Here is a tiny trained network, its code and every weight. The questions are about switching its units off for an input and a class, where a switched-off unit gives its printed mean instead of its output.

import numpy as np


def w(rows, s, z=0):
    codes = np.array(rows[::2]) - 128.0
    scale = np.full(codes.shape[1], s)
    scale[-1] = z or s
    return codes * scale


def f(y):
    return y / 2 * (1 + np.tanh(0.7978845608 * (y + 0.044715 * y**3)))


def log_softmax(a):
    a = a - a.max(-1, keepdims=True)
    return a - np.log(np.exp(a).sum(-1, keepdims=True))


def net(x, mask):
    res = np.array(x, float).reshape(1, 6) / 4 @ E
    y = f(res @ A[0][:, :-1].T + A[0][:, -1])
    res = res + np.where(mask, y, B[0][:, -1]) @ B[0][:, :-1]
    return log_softmax(res[-1] @ U[:, :-1].T + U[:, -1])


A, B = {}, {}
E = w([
[108,48,131,209,225,192],'x0',
[75,185,168,238,64,68],'x1',
[67,102,101,139,30,232],'x2',
[16,91,80,81,157,57],'x3',
[128,127,130,127,127,129],'x4',
[40,177,254,83,144,200],'x5',
],0.0098)
A[0] = w([
[179,171,128,134,130,179,84],'N1',
[118,208,113,127,64,105,137],'N2',
[107,130,121,127,87,178,47],'N3',
[83,103,104,178,193,159,181],'N4',
[106,43,136,108,67,139,124],'N5',
[219,134,180,163,79,160,101],'N6',
[65,99,102,63,143,74,134],'N7',
[71,163,193,121,130,135,89],'N8',
[99,176,184,77,195,177,100],'N9',
[42,136,86,162,88,98,177],'N10',
[187,91,69,138,129,121,110],'N11',
[165,62,64,160,100,76,145],'N12',
[147,137,235,174,155,7,199],'N13',
[166,75,112,2,187,181,5],'N14',
[83,136,79,171,48,177,98],'N15',
[109,204,117,129,90,83,125],'N16',
[130,109,99,105,74,204,96],'N17',
[190,135,168,99,205,72,78],'N18',
[189,132,135,141,116,145,71],'N19',
[145,157,120,30,73,115,130],'N20',
[92,102,164,246,138,116,124],'N21',
],0.012,0.0026)
B[0] = w([
[72,148,155,155,205,110,166],'N1',
[132,101,79,145,136,184,195],'N2',
[173,111,135,135,125,83,164],'N3',
[104,59,121,131,172,163,182],'N4',
[138,90,191,154,171,84,173],'N5',
[80,208,166,110,190,126,195],'N6',
[104,165,158,129,220,105,203],'N7',
[138,152,121,158,86,89,183],'N8',
[39,89,111,189,27,84,207],'N9',
[144,179,146,82,144,134,193],'N10',
[79,128,85,157,67,110,190],'N11',
[60,153,142,148,74,102,212],'N12',
[179,91,174,68,114,118,214],'N13',
[146,166,103,27,86,158,247],'N14',
[254,122,175,115,131,51,202],'N15',
[124,132,54,143,137,204,184],'N16',
[198,128,154,143,123,114,196],'N17',
[173,23,163,136,128,116,197],'N18',
[93,164,130,132,148,104,157],'N19',
[124,72,97,215,175,193,217],'N20',
[110,119,64,58,108,215,192],'N21',
],0.01,0.015)
U = w([
[214,71,200,125,112,51,88],'0',
[39,135,134,187,6,58,70],'1',
[147,158,114,41,88,190,254],'2',
[121,70,93,190,166,235,59],'3',
[61,207,194,125,240,65,113],'4',
],0.014,0.0044)

Each question gives the input, the list of numbers given to net, and the class t.
The units are the neurons (one row each of A and B). Each row of codes is followed by its name. A weight is (code - 128) times the scale printed after its matrix; where a second scale follows, it is the last column's (A, B and U).
mask holds one flag per neuron, in row order. A switched-off neuron (its flag False) gives its mean, the last column of its row in B, instead of its output. The means were averaged over made-up inputs and are rounded, as every weight is.
A unit's drop is (log p(t) with every unit on - log p(t) with that unit switched off) / (log p(t) with every unit on - log p(t) with every unit switched off).
The circuit of an input: a set's keep is (log p(t) with only the set's units on - log p(t) with every unit switched off) / (log p(t) with every unit on - log p(t) with every unit switched off). Starting from the 12 units with the biggest drops (on a tie, the unit counted first), units are removed one at a time, each time the one whose removal leaves the highest keep (on an exact tie, the one counted first), for as long as the keep stays at least 0.8.
units of the circuit, in order: the units of the circuit, biggest drop first
unit that matters most: the unit with the biggest drop
k most important neurons: the k neurons with the biggest drops, biggest first
drop of u: that unit's drop, to one decimal
input [4,2,4,6,8,5], class 4: unit that matters most -> N10
input [1,3,-5,3,4,-7], class 1: 3 most important neurons -> N12, N11, N15
input [7,5,-5,7,4,3], class 3: 3 most important neurons -> N21, N4, N14
input [-6,5,3,0,5,4], class 3: units of the circuit, in order -> N16, N2
input [5,5,-7,4,3,8], class 1: 3 most important neurons -> N9, N15, N8
input [7,7,2,2,-7,6], class 2: 2 most important neurons -> N21, N20
input [1,6,-6,-3,1,-8], class 1: 3 most important neurons -> N12, N11, N15
input [6,-8,-8,8,4,2], class 0: 2 most important neurons -> N18, N21
input [5,-8,3,-1,-7,7], class 2: 2 most important neurons -> N14, N12
input [7,5,-4,-8,-7,5], class 4: 2 most important neurons -> N6, N20
input [6,-7,6,2,3,6], class 2: 3 most important neurons -> N14, N20, N12
input [6,-2,5,-6,-1,-7], class 1: 2 most important neurons -> N11, N12
input [1,3,0,-8,7,7], class 4: 2 most important neurons -> N6, N1
input [-8,-4,3,4,-8,-4], class 3: units of the circuit, in order -> N20
input [-7,3,-5,1,-7,3], class 3: units of the circuit, in order -> N16, N20
input [-5,-8,-8,8,4,6], class 0: 2 most important neurons -> N18, N6
input [7,-3,-6,2,-5,-7], class 1: 2 most important neurons -> N12, N11
input [2,-7,-7,-8,6,1], class 4: 2 most important neurons -> N6, N1
input [-8,7,-3,8,-2,5], class 3: units of the circuit, in order -> N16, N2
input [8,-4,8,-4,1,7], class 0: 2 most important neurons -> N15, N17
input [-4,0,-6,3,-5,-8], class 1: unit that matters most -> N12
input [-7,7,-8,4,-7,2], class 0: drop of N18 -> 0.3
input [3,-6,4,-4,5,1], class 2: drop of N14 -> 0.8
input [3,-4,-8,8,-4,6], class 0: drop of N15 -> 0.0
input [0,5,7,-3,-8,7], class 0: drop of N11 -> 0.1
